Below are the code and all the weights of a small trained network. Each question names an input and a target symbol and asks about switching units off, where a switched-off unit gives its printed mean instead of its output.

import numpy as np


def w(rows, s, z=0):
    codes = np.array(rows[::2]) - 128.0
    scale = np.full(codes.shape[1], s)
    scale[-1] = z or s
    return codes * scale


def f(y):
    return np.maximum(y, 0)


def softmax(a):
    e = np.exp(a - a.max(-1, keepdims=True))
    return e / e.sum(-1, keepdims=True)


def log_softmax(a):
    a = a - a.max(-1, keepdims=True)
    return a - np.log(np.exp(a).sum(-1, keepdims=True))


def net(x, mask):
    ids = ['βδεηθμτ'.index(c) for c in x.split()]
    T = len(ids)
    res = E[ids] + P[:T]
    q, k, v = (res @ M[0].T for M in (Q, K, V))
    z = softmax(np.where(np.tri(T) > 0, q @ k.T / 4**0.5, -1e9)) @ v
    res = res + np.where(mask[0], z, O[0][:, -1]) @ O[0][:, :-1]
    y = f(res @ A[0][:, :-1].T + A[0][:, -1])
    res = res + np.where(mask[1:13], y, B[0][:, -1]) @ B[0][:, :-1]
    return log_softmax(res[-1] @ U[:, :-1].T + U[:, -1])


Q, K, V, O, A, B = {}, {}, {}, {}, {}, {}
E = w([
[126,163,108,83,131,159],'β',
[69,179,134,204,159,136],'δ',
[5,120,216,181,150,107],'ε',
[70,205,120,144,130,44],'η',
[44,76,133,143,175,137],'θ',
[199,85,139,92,182,95],'μ',
[58,149,96,153,103,66],'τ',
],0.019)
P = w([
[130,140,102,249,205,73],'0',
[72,111,132,84,127,130],'1',
[66,91,126,81,125,160],'2',
[93,93,125,95,118,160],'3',
[97,134,120,120,92,142],'4',
[96,117,147,97,90,140],'5',
[105,116,138,109,79,146],'6',
[108,121,147,116,72,153],'7',
[104,121,158,111,60,141],'8',
[119,143,142,125,85,138],'9',
[102,138,138,126,120,120],'10',
],0.011)
Q[0] = w([
[16,91,128,160,159,107],'H1',
[156,134,156,69,176,94],'H1',
[89,174,129,219,175,83],'H1',
[119,164,153,8,144,91],'H1',
],0.014)
K[0] = w([
[112,107,31,204,233,72],'H1',
[128,119,103,204,110,177],'H1',
[117,156,117,164,249,151],'H1',
[201,64,146,198,69,133],'H1',
],0.013)
V[0] = w([
[37,44,172,154,90,145],'H1',
[141,107,146,84,123,23],'H1',
[174,61,58,208,141,184],'H1',
[179,168,249,151,196,192],'H1',
],0.014)
O[0] = w([
[87,118,222,92,105,2,159],'H1',
[131,230,171,104,91,145,173],'H1',
[180,127,146,215,228,109,174],'H1',
[180,68,85,160,3,132,3],'H1',
],0.014,0.0055)
A[0] = w([
[133,186,125,51,78,211,121],'N1',
[193,69,79,78,90,198,254],'N2',
[80,85,175,84,167,98,158],'N3',
[95,187,140,69,181,178,137],'N4',
[169,154,142,187,148,192,112],'N5',
[225,52,151,125,143,40,178],'N6',
[55,100,109,232,143,140,188],'N7',
[161,123,124,57,43,193,152],'N8',
[219,117,108,254,80,119,102],'N9',
[99,206,132,125,174,70,84],'N10',
[56,152,60,207,100,165,115],'N11',
[236,162,121,70,123,108,161],'N12',
],0.0084,0.0055)
B[0] = w([
[199,64,191,96,153,105,161],'N1',
[73,180,151,193,149,147,157],'N2',
[165,185,92,131,86,136,231],'N3',
[54,103,127,102,125,52,242],'N4',
[97,159,188,129,91,127,161],'N5',
[147,106,200,179,173,182,174],'N6',
[203,114,17,102,74,113,210],'N7',
[120,152,75,219,155,170,145],'N8',
[10,122,172,75,144,186,192],'N9',
[125,81,111,147,168,201,249],'N10',
[197,176,126,48,106,102,184],'N11',
[209,75,174,167,160,87,139],'N12',
],0.013,0.019)
U = w([
[192,211,41,168,87,39,250],'β',
[96,2,139,153,92,189,48],'δ',
[90,137,171,223,43,63,111],'ε',
[208,130,209,36,195,88,85],'η',
[206,178,214,227,223,146,224],'θ',
[145,242,139,180,109,165,104],'μ',
[39,184,96,245,149,72,75],'τ',
],0.0043,0.0025)

Each question gives the input, a string of symbols that net reads in full, and the target symbol t.
The units are the heads (4 rows each of Q, K, V and O) and the neurons (one row each of A and B). Each row of codes is followed by its name. A weight is (code - 128) times the scale printed after its matrix; where a second scale follows, it is the last column's (O, A, B and U).
mask holds one flag per unit, heads first, then neurons. A switched-off unit (its flag False) gives its mean, the last column of its rows in O or B, instead of its output. The means were averaged over made-up inputs and are rounded, as every weight is.
A unit's drop is (log p(t) with every unit on - log p(t) with that unit switched off) / (log p(t) with every unit on - log p(t) with every unit switched off).
The circuit of an input: a set's keep is (log p(t) with only the set's units on - log p(t) with every unit switched off) / (log p(t) with every unit on - log p(t) with every unit switched off). Starting from the 12 units with the biggest drops (on a tie, the unit counted first), units are removed one at a time, each time the one whose removal leaves the highest keep (on an exact tie, the one counted first), for as long as the keep stays at least 0.8.
circuit, biggest first: the units of the circuit, biggest drop first
k most important neurons: the k neurons with the biggest drops, biggest first
drop of u: that unit's drop, to one decimal
input β δ θ μ τ δ θ δ ε, target β: circuit, biggest first -> N7, H1, N10
input β τ τ τ τ η δ, target β: 3 most important neurons -> N7, N11, N10
input θ τ η, target θ: circuit, biggest first -> H1, N6
input η τ δ β τ β δ τ ε, target η: circuit, biggest first -> H1, N1
input ε β η τ δ τ τ ε, target ε: circuit, biggest first -> H1
input τ μ θ, target τ: circuit, biggest first -> H1, N4, N11
input β τ ε τ δ θ τ τ ε, target β: 3 most important neurons -> N7, N10, N11
input τ δ β β β δ β, target τ: circuit, biggest first -> H1, N2, N8
input θ δ θ, target θ: 2 most important neurons -> N6, N4
input β τ δ δ δ β μ τ δ, target β: circuit, biggest first -> N7, N10, H1
input μ τ τ μ τ τ τ η η, target μ: 2 most important neurons -> N9, N4
input τ η μ τ β β τ τ ε β δ, target τ: 2 most important neurons -> N4, N11
input η δ δ, target η: 2 most important neurons -> N1, N11
input τ δ θ δ θ μ τ δ μ τ θ, target τ: drop of H1 -> 1.1
input β δ β θ δ δ τ τ τ, target β: drop of N10 -> 0.3
input τ τ μ δ η, target τ: drop of H1 -> 0.8
input ε β μ δ β δ μ ε β τ θ, target ε: drop of H1 -> 1.0
